Below is a small trained network, with its code and all its weights. Each question gives an input and a target symbol and asks what happens when units are switched off, that is, made to give their printed mean instead of their output.

import numpy as np


def w(rows, s, z=0):
    codes = np.array(rows[::2]) - 128.0
    scale = np.full(codes.shape[1], s)
    scale[-1] = z or s
    return codes * scale


def f(y):
    return np.maximum(y, 0)


def softmax(a):
    e = np.exp(a - a.max(-1, keepdims=True))
    return e / e.sum(-1, keepdims=True)


def log_softmax(a):
    a = a - a.max(-1, keepdims=True)
    return a - np.log(np.exp(a).sum(-1, keepdims=True))


def net(x, mask):
    ids = ['ΛΠΨβεζμτω'.index(c) for c in x.split()]
    T = len(ids)
    res = E[ids] + P[:T]
    q, k, v = (res @ M[0].T for M in (Q, K, V))
    z = softmax(np.where(np.tri(T) > 0, q @ k.T / 4**0.5, -1e9)) @ v
    res = res + np.where(mask[0], z, O[0][:, -1]) @ O[0][:, :-1]
    y = f(res @ A[0][:, :-1].T + A[0][:, -1])
    res = res + np.where(mask[1:9], y, B[0][:, -1]) @ B[0][:, :-1]
    return log_softmax(res[-1] @ U[:, :-1].T + U[:, -1])


Q, K, V, O, A, B = {}, {}, {}, {}, {}, {}
E = w([
[179,175,153],'Λ',
[136,163,98],'Π',
[163,154,114],'Ψ',
[217,143,74],'β',
[37,150,80],'ε',
[116,134,51],'ζ',
[77,114,34],'μ',
[6,160,84],'τ',
[118,93,26],'ω',
],0.018)
P = w([
[174,253,121],'0',
[161,210,139],'1',
[142,176,136],'2',
[133,175,89],'3',
[142,221,45],'4',
[143,241,17],'5',
],0.0059)
Q[0] = w([
[179,79,48],'head 0',
[127,221,112],'head 0',
[180,252,65],'head 0',
[52,196,145],'head 0',
],0.011)
K[0] = w([
[127,29,160],'head 0',
[53,30,112],'head 0',
[140,1,9],'head 0',
[103,163,99],'head 0',
],0.0096)
V[0] = w([
[224,104,160],'head 0',
[161,25,111],'head 0',
[93,149,255],'head 0',
[110,155,154],'head 0',
],0.0098)
O[0] = w([
[254,141,46,77],'head 0',
[174,100,224,65],'head 0',
[89,251,130,1],'head 0',
[95,151,90,120],'head 0',
],0.0084,0.0089)
A[0] = w([
[154,130,196,194],'neuron 0',
[202,191,85,3],'neuron 1',
[87,72,181,127],'neuron 2',
[63,108,178,76],'neuron 3',
[132,113,221,158],'neuron 4',
[115,4,202,84],'neuron 5',
[80,96,135,141],'neuron 6',
[177,120,173,138],'neuron 7',
],0.013)
B[0] = w([
[59,95,41,230],'neuron 0',
[37,110,254,231],'neuron 1',
[219,156,195,219],'neuron 2',
[211,140,40,182],'neuron 3',
[29,71,127,183],'neuron 4',
[183,241,231,237],'neuron 5',
[82,97,182,253],'neuron 6',
[183,154,95,201],'neuron 7',
],0.0094,0.0046)
U = w([
[132,234,161,81],'Λ',
[157,213,40,231],'Π',
[156,180,100,143],'Ψ',
[220,101,66,252],'β',
[41,121,102,115],'ε',
[97,8,68,126],'ζ',
[83,46,212,119],'μ',
[87,127,124,78],'τ',
[182,129,199,111],'ω',
],0.012,0.0016)

Each question gives the input, a string of symbols that net reads in full, and the target symbol t.
The units are the heads (4 rows each of Q, K, V and O) and the neurons (one row each of A and B). Each row of codes is followed by its name. A weight is (code - 128) times the scale printed after its matrix; where a second scale follows, it is the last column's (O, A, B and U).
mask holds one flag per unit, heads first, then neurons. A switched-off unit (its flag False) gives its mean, the last column of its rows in O or B, instead of its output. The means were averaged over made-up inputs and are rounded, as every weight is.
A unit's drop is (log p(t) with every unit on - log p(t) with that unit switched off) / (log p(t) with every unit on - log p(t) with every unit switched off).
The circuit of an input: a set's keep is (log p(t) with only the set's units on - log p(t) with every unit switched off) / (log p(t) with every unit on - log p(t) with every unit switched off). Starting from all 9 units, units are removed one at a time, each time the one whose removal leaves the highest keep (on an exact tie, the one counted first), for as long as the keep stays at least 0.8.
circuit, biggest first: the units of the circuit, biggest drop first
most important unit: the unit with the biggest drop
k most important neurons: the k neurons with the biggest drops, biggest first
drop when u is switched off: that unit's drop, to one decimal
input Λ Ψ ε Π, target ε: most important neuron => neuron 5
input ε Λ Π Π Λ, target Π: 3 most important neurons => neuron 1; neuron 6; neuron 4
input Π Λ Π Λ ζ Λ, target ζ: circuit, biggest first => head 0; neuron 0; neuron 2
input ω Π β Π ω, target ω: circuit, biggest first => head 0; neuron 5
input Λ Λ Λ ε Λ Λ, target ε: circuit, biggest first => head 0; neuron 5
input Λ Λ Λ ζ Ψ Λ, target ζ: circuit, biggest first => head 0; neuron 0; neuron 5
input β β ω μ, target ω: circuit, biggest first => head 0; neuron 5
input ε μ ζ, target μ: circuit, biggest first => head 0; neuron 6
input μ Π Λ ζ Λ Ψ, target ζ: circuit, biggest first => neuron 5; neuron 2
input Λ ζ β Λ Π, target β: circuit, biggest first => head 0; neuron 1
input β ω τ μ, target ω: circuit, biggest first => head 0; neuron 5; neuron 2
input Λ β μ ε, target μ: 4 most important neurons => neuron 6; neuron 2; neuron 7; neuron 0
input ε β ω β Ψ, target ω: 2 most important neurons => neuron 5; neuron 3
input Π ζ Ψ, target ζ: most important unit => neuron 5
input Λ μ Λ, target μ: 4 most important neurons => neuron 4; neuron 0; neuron 3; neuron 5
input Π β μ ε, target μ: circuit, biggest first => neuron 6; head 0
input Λ Λ Π, target Π: circuit, biggest first => head 0; neuron 1
input Ψ ζ Π, target ζ: 2 most important neurons => neuron 5; neuron 2
input Λ Λ Ψ β ω Λ, target ω: circuit, biggest first => head 0; neuron 5
input Π β Λ Ψ ζ ζ, target ζ: most important unit => head 0
input Λ Λ Π Λ Λ, target Π: 2 most important neurons => neuron 6; neuron 5
input Ψ Π Π μ ε Λ, target μ: 3 most important neurons => neuron 4; neuron 0; neuron 3
input ω Λ Ψ, target ω: 2 most important neurons => neuron 5; neuron 2
input ω Π Π, target ω: 2 most important neurons => neuron 5; neuron 2
input Λ Λ Λ Π, target Π: 3 most important neurons => neuron 1; neuron 6; neuron 4
input Λ Λ Λ Λ β Π, target β: drop when neuron 6 is switched off => 0.1
input μ Λ ε ω Π Π, target ω: drop when head 0 is switched off => 1.5
input ζ β Λ μ Λ Π, target μ: drop when head 0 is switched off => 1.5
input β Π Π Ψ, target β: drop when head 0 is switched off => 0.5
